Below are the code and all the weights of a small trained network. Each question names an input and a target symbol and asks about switching units off, where a switched-off unit gives its printed mean instead of its output.

import numpy as np


def w(rows, s, z=0):
    codes = np.array(rows[::2]) - 128.0
    scale = np.full(codes.shape[1], s)
    scale[-1] = z or s
    return codes * scale


def f(y):
    return np.maximum(y, 0)


def softmax(a):
    e = np.exp(a - a.max(-1, keepdims=True))
    return e / e.sum(-1, keepdims=True)


def log_softmax(a):
    a = a - a.max(-1, keepdims=True)
    return a - np.log(np.exp(a).sum(-1, keepdims=True))


def net(x, mask):
    ids = ['ΛΞΩαβγδεζηθμπτφψ'.index(c) for c in x.split()]
    T = len(ids)
    res = E[ids] + P[:T]
    u = 0
    for l in range(2):
        r = res
        for j in range(2):
            rows = slice(2 * j, 2 * j + 2)
            q, k, v = (r @ M[l][rows].T for M in (Q, K, V))
            z = softmax(np.where(np.tri(T) > 0, q @ k.T / 2**0.5, -1e9)) @ v
            o = O[l][rows]
            res = res + np.where(mask[u + j], z, o[:, -1]) @ o[:, :-1]
        u += 2
        y = f(res @ A[l][:, :-1].T + A[l][:, -1])
        res = res + np.where(mask[u : u + 4], y, B[l][:, -1]) @ B[l][:, :-1]
        u += 4
    return log_softmax(res[-1] @ U[:, :-1].T + U[:, -1])


Q, K, V, O, A, B = {}, {}, {}, {}, {}, {}
E = w([
[155,89,147,126,206,89,136,108,192,125],'Λ',
[149,156,55,139,126,68,135,151,134,169],'Ξ',
[117,120,165,25,102,104,22,132,141,117],'Ω',
[109,156,68,153,105,65,158,196,148,86],'α',
[104,95,164,133,168,80,76,168,72,150],'β',
[130,173,150,114,178,159,118,223,72,155],'γ',
[146,140,93,121,161,53,90,137,80,229],'δ',
[109,164,144,148,140,109,82,163,114,72],'ε',
[135,145,1,129,105,72,159,126,168,137],'ζ',
[113,167,125,120,138,97,33,132,58,143],'η',
[125,190,80,147,136,136,126,186,112,104],'θ',
[117,99,148,154,170,116,161,216,124,128],'μ',
[56,77,107,125,124,108,175,114,92,140],'π',
[178,180,134,109,174,180,177,175,157,169],'τ',
[138,142,127,163,153,103,166,193,174,66],'φ',
[112,195,36,113,99,76,45,112,83,142],'ψ',
],0.0065)
P = w([
[254,61,98,87,139,140,107,140,80,91],'0',
[57,161,88,115,184,173,68,150,161,133],'1',
[135,163,104,64,165,89,150,148,94,67],'2',
[75,143,124,122,153,131,106,153,163,160],'3',
[141,171,108,66,156,88,151,136,94,51],'4',
[87,138,143,132,133,110,120,143,164,165],'5',
[138,165,112,70,155,80,148,131,95,55],'6',
[98,133,154,144,114,93,130,137,162,171],'7',
[139,167,113,68,145,75,158,131,97,47],'8',
[105,137,163,156,98,82,134,129,161,169],'9',
[145,167,111,70,151,70,169,131,99,59],'10',
[113,128,170,173,85,63,140,129,154,175],'11',
],0.0057)
Q[0] = w([
[129,204,121,104,60,152,160,237,66,173],'0.h1',
[254,159,162,154,104,205,86,127,175,105],'0.h1',
[104,110,161,169,95,211,204,135,19,102],'0.h2',
[180,189,212,84,175,177,170,229,167,196],'0.h2',
],0.016)
K[0] = w([
[121,163,145,137,49,193,159,154,85,136],'0.h1',
[217,203,126,64,207,140,122,174,178,165],'0.h1',
[78,130,47,151,78,145,170,133,63,145],'0.h2',
[199,253,136,163,63,130,133,178,143,121],'0.h2',
],0.02)
V[0] = w([
[191,208,95,187,199,179,184,152,76,197],'0.h1',
[172,141,179,63,196,203,166,104,252,88],'0.h1',
[125,127,10,47,51,107,151,51,134,203],'0.h2',
[198,234,63,140,99,122,69,209,199,145],'0.h2',
],0.011)
O[0] = w([
[85,125,101,174,105,173,113,122,31,200,16],'0.h1',
[98,50,177,103,82,124,237,66,116,134,5],'0.h1',
[164,116,55,81,122,93,141,36,118,227,149],'0.h2',
[121,171,2,117,94,94,111,169,176,82,117],'0.h2',
],0.0059,0.0023)
A[0] = w([
[51,117,225,196,73,128,208,43,135,254,1],'0.n1',
[52,195,126,109,119,120,163,166,145,118,179],'0.n2',
[53,194,140,129,152,138,100,116,119,153,180],'0.n3',
[134,186,110,80,144,86,172,159,93,66,232],'0.n4',
],0.015,0.00075)
B[0] = w([
[118,69,169,176,3,95,132,124,94,169,154],'0.n1',
[150,120,136,139,160,114,86,110,155,169,202],'0.n2',
[129,95,124,141,146,116,143,120,157,85,179],'0.n3',
[103,98,135,114,112,124,154,112,81,113,253],'0.n4',
],0.016,0.0069)
Q[1] = w([
[106,137,117,197,114,148,136,133,254,222],'1.h1',
[154,205,148,28,46,116,136,136,124,131],'1.h1',
[128,95,115,80,157,130,182,128,21,99],'1.h2',
[134,130,116,128,72,142,135,105,98,101],'1.h2',
],0.023)
K[1] = w([
[10,177,152,128,140,83,181,100,160,169],'1.h1',
[103,75,129,4,85,172,78,131,166,140],'1.h1',
[218,68,87,121,119,168,136,141,104,100],'1.h2',
[110,118,100,115,143,160,132,97,73,139],'1.h2',
],0.022)
V[1] = w([
[126,108,42,193,140,125,251,110,148,129],'1.h1',
[74,162,44,87,35,62,97,66,182,45],'1.h1',
[218,58,152,114,167,33,97,59,185,195],'1.h2',
[106,81,229,134,134,82,180,152,215,29],'1.h2',
],0.021)
O[1] = w([
[166,99,239,35,242,82,47,112,214,97,113],'1.h1',
[254,121,76,132,107,72,187,97,173,158,129],'1.h1',
[79,119,152,189,211,114,171,9,151,178,251],'1.h2',
[71,56,17,94,135,99,84,129,151,78,160],'1.h2',
],0.0099,0.017)
A[1] = w([
[86,156,102,117,237,163,101,84,191,111,6],'1.n1',
[139,183,83,53,249,167,105,109,199,81,104],'1.n2',
[102,142,52,104,224,130,127,95,196,119,73],'1.n3',
[149,187,160,166,140,114,131,111,220,143,74],'1.n4',
],0.015,0.0012)
B[1] = w([
[196,198,51,87,87,130,128,87,111,97,251],'1.n1',
[108,118,94,254,181,107,233,197,83,167,181],'1.n2',
[114,133,220,122,121,133,49,178,162,132,254],'1.n3',
[90,81,92,125,110,191,83,128,159,63,168],'1.n4',
],0.0096,0.041)
U = w([
[130,228,67,185,156,131,96,190,170,117,135],'Λ',
[118,129,199,26,142,140,15,105,208,86,154],'Ξ',
[63,14,145,226,69,36,142,66,135,223,254],'Ω',
[227,105,81,97,172,66,213,132,120,154,154],'α',
[3,111,61,194,93,191,178,158,103,145,52],'β',
[113,159,165,116,49,148,124,194,96,115,67],'γ',
[77,147,213,212,112,187,152,137,137,164,20],'δ',
[134,103,11,73,68,131,161,152,106,90,90],'ε',
[114,70,102,152,184,153,172,118,127,78,62],'ζ',
[156,193,136,205,23,117,209,151,110,213,39],'η',
[204,156,178,55,101,104,136,162,113,147,139],'θ',
[42,84,96,58,180,165,111,161,106,87,107],'μ',
[136,163,94,75,189,139,180,19,53,121,201],'π',
[110,136,248,97,239,128,148,184,119,179,203],'τ',
[69,70,98,147,182,116,163,189,114,118,94],'φ',
[193,134,118,146,51,177,163,128,144,118,39],'ψ',
],0.0031,0.0041)

Each question gives the input, a string of symbols that net reads in full, and the target symbol t.
The units are the heads (2 rows each of Q, K, V and O) and the neurons (one row each of A and B). Each row of codes is followed by its name. A weight is (code - 128) times the scale printed after its matrix; where a second scale follows, it is the last column's (O, A, B and U).
mask holds one flag per unit, layer by layer, with each layer's heads first. A switched-off unit (its flag False) gives its mean, the last column of its rows in O or B, instead of its output. The means were averaged over made-up inputs and are rounded, as every weight is.
A unit's drop is (log p(t) with every unit on - log p(t) with that unit switched off) / (log p(t) with every unit on - log p(t) with every unit switched off).
k most important neurons: the k neurons with the biggest drops, biggest first
top k neurons in layer l: the k neurons of layer l with the biggest drops, biggest first
heads that matter: for each layer, one digit per head in row order, 1 if its drop is at least 0.15 and else 0, layers parted by /
input π α π γ Λ Ω δ π π ψ ε, target π: most important neuron	1.n3
input π α Λ Λ π β π Ω Ω Ω Ω Ω, target Ω: top 2 neurons in layer 0	0.n4; 0.n3
input Λ Λ π Ω β, target Λ: 2 most important neurons	1.n2; 1.n1
input β β Λ π Λ π Ω Ω γ π, target Ω: heads that matter	01 / 00
input Ω τ Ω ζ π π δ η θ, target Ω: top 2 neurons in layer 0	0.n3; 0.n4
input ζ Ω π π Ω π π Ω α, target ζ: heads that matter	01 / 11
input ψ π π ε π π μ, target ψ: 2 most important neurons	1.n4; 1.n3
input Ω η Ω π η π α ψ μ, target Ω: 3 most important neurons	1.n1; 0.n4; 0.n3
input π Ω π Ξ Λ η π Ω, target Ξ: 3 most important neurons	0.n3; 1.n2; 0.n4
input Ω τ Ω γ π Λ τ π Ω π π δ, target Λ: heads that matter	10 / 11
input γ π β δ δ π, target Ξ: 2 most important neurons	0.n4; 0.n3
input Ω Λ π, target Ω: heads that matter	10 / 11
input π τ ψ π θ Ξ Λ Ω π, target π: heads that matter	01 / 11
input θ π π π Λ Ω Ω Λ Ω, target θ: heads that matter	11 / 11
input β π τ ε, target Λ: 3 most important neurons	0.n2; 0.n3; 1.n2
input π Ω β, target π: top 2 neurons in layer 0	0.n4; 0.n3
input π Ω δ Ξ, target Λ: heads that matter	00 / 11
input α β Ω π ε Ξ π η θ ψ π τ, target Λ: 3 most important neurons	1.n2; 0.n3; 1.n1
input Ω ζ π α π τ β τ Λ π Λ, target Ω: heads that matter	10 / 11
input π γ Ω π π Λ η Ω, target Ξ: 2 most important neurons	1.n3; 1.n2
input ψ α Ω π β Ω η Ω η π π, target ψ: top 2 neurons in layer 0	0.n2; 0.n3
input π Λ η μ Ω Ω Ω π, target Ξ: 3 most important neurons	0.n4; 1.n2; 0.n1
input π γ η π π Ω, target Λ: heads that matter	00 / 01
input α Ω π, target α: 2 most important neurons	1.n3; 0.n2
input Ω π Λ π π π α π α, target Ω: top neuron in layer 1	1.n1
input Ω α μ η Ω Λ Ω β τ Ω τ τ, target Ω: 4 most important neurons	0.n1; 1.n1; 0.n2; 1.n3
